Below are the code and all the weights of a small trained network. Each question names an input and a class and asks about switching units off, where a switched-off unit gives its printed mean instead of its output.

import numpy as np


def w(rows, s, z=0):
    codes = np.array(rows[::2]) - 128.0
    scale = np.full(codes.shape[1], s)
    scale[-1] = z or s
    return codes * scale


def f(y):
    return y / 2 * (1 + np.tanh(0.7978845608 * (y + 0.044715 * y**3)))


def log_softmax(a):
    a = a - a.max(-1, keepdims=True)
    return a - np.log(np.exp(a).sum(-1, keepdims=True))


def net(x, mask):
    res = np.array(x, float).reshape(1, 8) / 4 @ E
    y = f(res @ A[0][:, :-1].T + A[0][:, -1])
    res = res + np.where(mask, y, B[0][:, -1]) @ B[0][:, :-1]
    return log_softmax(res[-1] @ U[:, :-1].T + U[:, -1])


A, B = {}, {}
E = w([
[154,112,113,149,112,103,128,127,137,120,154],'x0',
[115,154,135,131,138,138,113,145,138,133,116],'x1',
[74,110,205,229,38,155,115,18,194,249,81],'x2',
[113,112,152,95,144,111,117,108,152,117,118],'x3',
[214,76,58,132,202,91,60,130,90,242,39],'x4',
[108,115,151,93,134,151,154,117,100,130,94],'x5',
[116,146,149,107,134,146,118,118,115,109,86],'x6',
[104,121,108,112,145,128,101,123,164,150,166],'x7',
],0.011)
A[0] = w([
[51,99,172,254,105,125,156,76,162,211,80,148],'N1',
[41,180,165,155,67,187,188,104,184,48,196,20],'N2',
[144,122,41,100,251,127,157,193,104,14,132,151],'N3',
[166,97,72,153,198,122,109,104,126,199,56,71],'N4',
[171,40,78,161,169,142,66,131,140,174,28,43],'N5',
[127,134,161,144,162,97,129,222,138,130,140,153],'N6',
[149,126,146,127,155,66,60,134,79,187,104,56],'N7',
[121,139,170,162,149,148,110,86,163,154,118,139],'N8',
[110,90,163,237,50,189,98,17,197,175,74,135],'N9',
[87,158,208,144,67,198,163,103,162,71,221,4],'N10',
],0.0089,0.0023)
B[0] = w([
[166,76,128,78,143,167,57,157,92,209,190,234],'N1',
[70,123,83,207,76,34,179,85,131,95,66,242],'N2',
[216,74,228,42,230,212,43,140,104,222,171,199],'N3',
[106,129,58,143,1,15,220,90,218,74,60,170],'N4',
[73,215,51,115,12,76,187,81,181,37,93,173],'N5',
[99,105,167,48,68,64,119,124,67,113,192,142],'N6',
[59,177,115,204,107,61,122,53,176,95,88,154],'N7',
[101,104,191,164,156,166,142,139,108,69,199,167],'N8',
[189,31,239,74,247,132,31,211,53,185,174,252],'N9',
[125,202,48,170,33,116,179,78,221,82,94,229],'N10',
],0.0076,0.025)
U = w([
[204,50,178,32,219,224,12,157,73,169,237,246],'0',
[78,190,65,172,22,71,255,48,231,80,87,10],'1',
],0.0071,0.0013)

Each question gives the input, the list of numbers given to net, and the class t.
The units are the neurons (one row each of A and B). Each row of codes is followed by its name. A weight is (code - 128) times the scale printed after its matrix; where a second scale follows, it is the last column's (A, B and U).
mask holds one flag per neuron, in row order. A switched-off neuron (its flag False) gives its mean, the last column of its row in B, instead of its output. The means were averaged over made-up inputs and are rounded, as every weight is.
A unit's drop is (log p(t) with every unit on - log p(t) with that unit switched off) / (log p(t) with every unit on - log p(t) with every unit switched off).
k most important neurons: the k neurons with the biggest drops, biggest first
drop of u: that unit's drop, to one decimal
input [3,3,-6,-8,-8,-7,3,-2], class 1: 3 most important neurons : (N9; N2; N10)
input [-2,6,7,8,-7,-6,-8,8], class 0: 4 most important neurons : (N9; N1; N4; N5)
input [-5,7,5,-3,8,-6,-7,-8], class 1: 2 most important neurons : (N4; N5)
input [3,-8,-1,-6,-2,-4,3,-1], class 1: 3 most important neurons : (N9; N1; N3)
input [-2,-6,8,-4,-8,-7,4,-2], class 0: 4 most important neurons : (N9; N1; N4; N5)
input [1,-7,-3,-2,-4,-4,1,-8], class 1: 2 most important neurons : (N9; N1)
input [-3,-5,8,0,-5,-3,-5,2], class 0: most important neuron : (N9)
input [-8,6,-6,5,7,3,6,3], class 1: drop of N7 : 0.3
input [-3,8,7,-4,-5,-7,3,2], class 0: drop of N9 : 3.1
input [-2,-3,0,-8,-2,-5,-7,5], class 1: drop of N9 : 1.9
